Moves between states:
from | @ ~ *
J327 | J426 J669 J433
J752 | J138 J865 J697
J283 | J912 J533 J799
J865 | J818 J409 J356
J827 | J556 J59 J283
J658 | J34 J70 J220
J70 | J576 J520 J556
J951 | J603 J119 J865
J706 | J172 J982 J270
J723 | J433 J369 J213
J455 | J405 J213 J845
J834 | J119 J565 J575
J603 | J717 J657 J818
J152 | J885 J99 J722
J584 | J595 J603 J138
J405 | J547 J954 J327
J41 | J789 J527 J910
J59 | J152 J220 J533
J679 | J136 J640 J243
J331 | J969 J455 J982
J39 | J523 J283 J789
J581 | J270 J312 J890
J785 | J865 J575 J779
J885 | J380 J149 J640
J799 | J520 J658 J59
J546 | J890 J380 J136
J397 | J779 J426 J276
J982 | J899 J845 J832
J34 | J500 J576 J99
J172 | J669 J899 J369
J831 | J385 J890 J671
J899 | J397 J327 J633
J738 | J951 J834 J785
J640 | J206 J27 J500
J149 | J831 J546 J27
J633 | J276 J433 J405
J998 | J905 J41 J717
J286 | J546 J885 J679
J710 | J283 J75 J527
J523 | J319 J912 J70
J270 | J369 J832 J331
J596 | J312 J62 J380
J547 | J575 J950 J426
J696 | J845 J706 J299
J657 | J910 J595 J540
J910 | J827 J377 J710
J500 | J62 J559 J149
J880 | J39 J710 J41
J220 | J99 J556 J523
J395 | J75 J880 J998
J138 | J395 J818 J867
J818 | J880 J540 J829
J369 | J612 J633 J969
J832 | J633 J723 J455
J99 | J149 J286 J319
J722 | J640 J319 J34
J299 | J723 J270 J385
J556 | J286 J152 J912
J954 | J950 J315 J669
J550 | J565 J738 J950
J828 | J982 J696 J312
J671 | J706 J828 J581
J912 | J679 J722 J520
J779 | J356 J416 J834
J520 | J243 J34 J152
J789 | J70 J799 J827
J315 | J785 J547 J397
J994 | J455 J385 J696
J717 | J716 J910 J880
J136 | J828 J206 J596
J206 | J696 J671 J62
J416 | J665 J697 J565
J793 | J527 J998 J595
J319 | J27 J679 J576
J714 | J697 J779 J738
J716 | J220 J827 J39
J595 | J377 J717 J395
J829 | J41 J793 J657
J905 | J658 J789 J716
J969 | J315 J405 J899
J565 | J584 J951 J752
J890 | J331 J994 J828
J356 | J829 J665 J119
J27 | J671 J136 J559
J426 | J416 J714 J550
J527 | J799 J905 J377
J697 | J867 J356 J951
J845 | J327 J172 J723
J950 | J752 J785 J714
J533 | J722 J523 J658
J385 | J213 J331 J706
J243 | J596 J500 J885
J433 | J550 J612 J954
J377 | J59 J716 J75
J213 | J954 J969 J172
J576 | J559 J243 J286
J312 | J832 J299 J994
J665 | J793 J867 J584
J612 | J738 J276 J315
J409 | J540 J138 J665
J276 | J834 J550 J547
J559 | J581 J596 J546
J62 | J299 J581 J831
J669 | J714 J397 J612
J75 | J533 J39 J905
J119 | J657 J584 J409
J867 | J998 J829 J603
J380 | J994 J831 J206
J575 | J409 J752 J416
J540 | J710 J395 J793

The rows follow the links: the fewer symbols apart two states are, the more alike their rows tend to be.

Some states and rows for them; each showing differs a little:
J270: 0,-10,28,37,-17,7,-6,-32,8,19,-1,5,-38,-11,-47,8,5,-9,-19,12,-32,15,-21,-14,15,25,13,19,-7,1,11,5,-9,30,-4,0,7,-19,3,-7,37
J213: -13,1,22,21,-42,31,-37,-18,14,23,13,-4,-20,0,-20,0,10,-21,-12,-27,-23,-1,8,15,29,4,-1,6,2,22,-6,23,-4,27,-19,-1,32,-13,16,-4,36
J845: -8,3,22,24,-36,28,-31,-24,17,25,6,0,-27,-6,-29,-1,6,-21,-17,-18,-30,5,1,9,27,9,3,8,3,16,1,15,-6,30,-17,3,29,-16,11,-6,37
J59: -4,14,-1,-33,28,-26,15,16,-6,-29,12,-9,35,11,43,-14,-10,12,17,12,29,1,21,10,-15,-2,-18,-7,-21,-12,-14,-6,-7,-27,-11,0,4,-4,12,-2,-54
J283: -3,26,-13,-41,22,-19,7,15,4,-27,7,-11,35,5,44,-20,-13,7,12,1,25,0,28,15,-10,-9,-18,-9,-10,-4,-13,-8,-7,-21,-17,2,16,-3,9,-4,-51
J286: 1,29,11,-5,24,-26,20,-34,20,-16,-10,-3,-14,-23,-19,-24,-19,-1,-18,39,-21,33,-4,-7,-3,24,5,19,-15,-19,9,-23,-18,14,-18,10,22,-29,0,-24,-19
J138: 4,-11,-30,-18,1,8,-1,41,-18,-3,0,0,31,16,37,9,7,9,21,-26,30,-28,9,7,-14,-28,-4,-24,18,7,-8,4,20,-29,20,-7,-24,32,-8,19,-9
J789: -4,36,-21,-44,20,-10,3,14,13,-25,1,-10,30,-3,40,-26,-21,4,5,-3,21,2,31,22,-9,-15,-14,-11,1,-1,-11,-12,-4,-18,-15,9,22,-2,4,-7,-47
J356: -2,7,-35,-19,-21,32,-25,31,3,6,0,-1,21,4,33,-2,2,-7,9,-44,18,-26,22,24,4,-35,-5,-24,30,23,-9,10,17,-13,5,2,3,27,-5,12,3
J206: -14,-15,56,11,-2,-18,-5,-17,-8,-2,34,-7,5,25,0,9,10,0,7,14,-2,7,3,0,11,24,-20,12,-46,-10,-16,21,-24,1,-30,-10,17,-25,37,-5,-13
J149: -13,27,30,-9,1,-9,-11,-29,22,-8,13,-11,-4,-5,0,-22,-11,-10,-9,12,-13,21,17,13,16,19,-14,14,-27,-4,-9,3,-24,16,-40,8,47,-35,24,-21,-20
J679: -2,33,10,-7,20,-20,14,-34,23,-14,-7,-5,-18,-20,-18,-24,-20,-4,-19,34,-21,32,1,-1,1,22,1,17,-17,-14,9,-18,-18,18,-21,11,30,-33,2,-25,-19
J596: -14,-1,51,3,-5,-14,-12,-19,-1,-3,30,-10,6,19,8,-1,3,-4,4,11,-3,12,11,6,15,22,-22,11,-44,-3,-17,21,-25,3,-36,-6,31,-29,38,-9,-19
J276: 6,-45,1,33,-19,15,-3,13,-22,24,2,14,-9,13,-20,34,23,2,7,-15,-2,-21,-24,-18,1,-5,12,-2,11,6,7,14,16,-1,30,-10,-39,23,-11,19,42
J793: 15,-4,-42,-14,28,-10,29,25,-13,-13,-23,7,12,-7,12,3,-5,17,9,11,18,-7,-13,-15,-28,-15,13,-12,23,-9,12,-22,19,-21,35,1,-40,27,-32,9,-12
J546: -15,12,44,-4,-5,-9,-14,-23,10,-6,25,-12,3,9,7,-10,-3,-7,-1,9,-6,13,18,14,17,17,-19,11,-38,-2,-15,14,-26,8,-40,-2,40,-33,36,-15,-20
J319: 5,21,8,-4,32,-34,29,-28,13,-20,-12,-2,-14,-20,-17,-18,-18,5,-16,46,-14,31,-10,-16,-8,22,8,18,-15,-23,12,-26,-16,10,-9,9,7,-25,-6,-19,-22
J717: 15,20,-50,-18,28,-8,28,15,4,-16,-32,6,3,-24,3,-12,-18,10,-4,13,7,3,-7,-8,-22,-14,16,-6,30,-9,16,-33,15,-10,27,9,-22,17,-37,-1,-13
J595: 17,0,-43,-15,28,-13,30,22,-10,-14,-25,7,8,-12,8,-1,-7,12,6,12,15,-5,-12,-14,-28,-13,15,-9,24,-11,13,-24,18,-17,35,3,-36,26,-34,9,-13
J172: -10,-3,21,19,-43,34,-40,-14,13,27,15,-2,-16,5,-15,5,10,-20,-9,-32,-19,-4,10,16,29,0,-4,3,1,24,-8,25,-5,22,-22,-2,30,-10,20,-2,33

Each walk starts at a row. The symbols on each line, taken left to right, move it on to the next state.
Each answer is a row, close to the row of the state it stands for.
---
1,-16,33,38,-9,-5,4,-32,0,16,1,4,-35,-2,-49,13,7,-4,-14,20,-28,14,-26,-21,10,28,11,23,-15,-8,11,4,-9,25,0,-4,-4,-19,3,-7,33
* ~ @ @ @ ~ ~ @ ~ @
11,32,-53,-26,27,-6,19,10,14,-17,-31,3,1,-31,8,-22,-22,7,-7,11,6,6,2,0,-19,-17,13,-7,33,-8,13,-32,14,-5,16,14,-8,12,-34,-5,-17
@ * ~ ~ ~ ~ @
-7,36,17,-10,11,-15,3,-36,26,-13,-1,-7,-13,-17,-13,-28,-18,-5,-19,26,-20,29,8,6,10,19,-3,15,-19,-8,0,-13,-23,20,-30,12,39,-34,9,-24,-20
---
-1,6,4,-28,35,-35,26,14,-13,-30,10,-8,32,14,36,-7,-7,18,18,23,27,4,9,-2,-19,3,-14,-4,-26,-18,-11,-8,-10,-28,-5,-4,-5,-3,11,0,-53
~ ~ @ @ * * @
1,-25,43,37,-4,-13,11,-30,-7,11,6,5,-28,5,-40,19,12,1,-9,27,-23,14,-27,-25,6,31,8,21,-23,-13,6,4,-11,18,0,-9,-10,-18,7,-4,25
~ @ @ @ ~ @ * @
13,-14,-36,-12,24,-9,26,32,-20,-11,-15,6,19,2,18,10,0,17,16,3,25,-15,-8,-11,-26,-19,8,-14,20,-8,6,-15,19,-27,35,-2,-43,30,-25,14,-13
---
-12,-21,60,14,-2,-20,-2,-16,-12,-1,32,-6,4,24,-1,13,11,3,9,16,-1,7,0,-2,10,27,-18,13,-50,-9,-17,21,-22,0,-25,-11,11,-24,36,-4,-13
@ @ ~ * ~ * ~ @ @ @
6,-15,-31,-17,7,3,7,42,-20,-5,-1,2,30,14,35,11,7,13,22,-20,30,-26,4,2,-16,-23,-5,-20,18,4,-5,2,20,-31,23,-6,-30,34,-10,19,-12
~ @ ~ @ * ~ *
0,0,9,-19,39,-42,31,7,-15,-29,5,-5,24,11,24,-1,-7,19,14,33,22,7,0,-9,-21,10,-9,3,-29,-23,-4,-11,-9,-24,-1,-6,-16,-4,4,-2,-47
---
-3,38,-28,-44,18,-7,0,11,15,-22,-2,-9,28,-9,37,-32,-21,1,5,-5,19,2,31,23,-6,-15,-13,-13,6,3,-9,-15,-4,-13,-16,9,24,-3,-1,-8,-45
@ @ * @ ~ * @
-1,-29,46,36,-1,-16,12,-27,-11,9,9,6,-25,7,-38,21,13,3,-4,27,-19,13,-29,-25,5,31,5,22,-30,-14,5,9,-12,13,0,-10,-12,-17,10,-1,20
@ @ @ @ @ ~ * @ ~ ~
5,43,-48,-36,22,0,10,7,22,-20,-24,-3,9,-26,19,-30,-24,0,-9,2,5,7,17,12,-12,-18,5,-8,30,-2,7,-28,6,-4,1,18,13,5,-22,-9,-28
---
-1,10,2,-32,32,-32,20,13,-10,-28,11,-8,34,12,40,-10,-8,14,17,17,27,2,15,5,-18,2,-17,-5,-23,-16,-12,-8,-9,-28,-9,-2,0,-4,9,0,-54
~ @ ~ @ * ~ *
-10,-24,59,17,-1,-22,2,-16,-16,0,31,-5,2,23,-7,15,13,6,10,17,-3,8,-5,-9,9,29,-15,14,-48,-12,-12,19,-22,0,-21,-13,4,-22,33,-2,-6
@ ~ ~ @ @ @ * * @
2,-9,-30,-19,-3,15,-9,41,-15,-2,2,1,30,13,39,8,5,5,20,-32,31,-30,13,11,-9,-28,-7,-23,18,14,-11,6,19,-27,17,-6,-21,30,-6,18,-10
---
-14,5,48,0,-3,-13,-12,-20,6,-3,28,-12,4,15,7,-6,1,-6,1,8,-6,12,16,10,16,21,-21,11,-41,-3,-17,17,-25,5,-37,-4,35,-32,37,-13,-19
@ ~ * * ~ *
-5,-2,24,31,-27,16,-15,-33,14,22,-1,4,-38,-13,-44,5,4,-15,-21,0,-37,11,-13,-6,22,15,10,16,-2,5,8,8,-8,34,-11,3,18,-18,5,-9,37
@ * ~ @ * * ~ * @
-2,4,-33,-19,-15,29,-23,35,-1,5,2,0,24,7,34,0,3,-3,13,-42,23,-28,21,21,1,-34,-7,-24,27,22,-11,12,19,-16,7,0,-1,27,-3,14,-1
---
0,-16,32,36,-13,0,-1,-34,4,18,-2,5,-38,-7,-48,10,7,-7,-19,17,-32,15,-22,-17,13,25,12,21,-12,-5,12,5,-9,28,-2,-1,1,-18,2,-6,33
~ @ @ * @ ~ * ~ * @
11,-13,-34,-13,19,-8,21,36,-21,-10,-10,6,24,8,23,11,1,16,19,-2,28,-17,-5,-8,-26,-20,5,-16,15,-7,4,-9,20,-27,33,-6,-40,33,-21,16,-11
* ~ @ @ * @
5,8,10,-5,38,-41,39,-18,-1,-23,-9,2,-4,-10,-11,-7,-13,15,-5,52,-2,25,-15,-21,-18,23,6,15,-21,-29,11,-24,-13,-2,2,4,-8,-16,-7,-12,-28
---
0,-22,38,37,-4,-8,8,-30,-4,14,4,6,-32,1,-45,16,10,-1,-12,24,-26,13,-27,-24,6,29,10,20,-21,-12,9,6,-11,23,0,-5,-7,-18,4,-5,30
@ * ~ @ @ @ * * *
-1,-1,-31,-19,-11,22,-18,37,-5,2,3,0,28,12,38,3,4,0,17,-42,27,-28,19,20,-3,-33,-8,-24,25,20,-12,9,17,-22,9,-3,-6,28,-1,17,-4
@ ~ * * ~ * @ *
-2,21,-6,-38,26,-22,10,17,-2,-29,11,-11,39,8,45,-18,-12,8,15,7,27,1,24,12,-14,-6,-18,-9,-15,-7,-13,-8,-7,-25,-14,0,9,-2,9,-4,-51
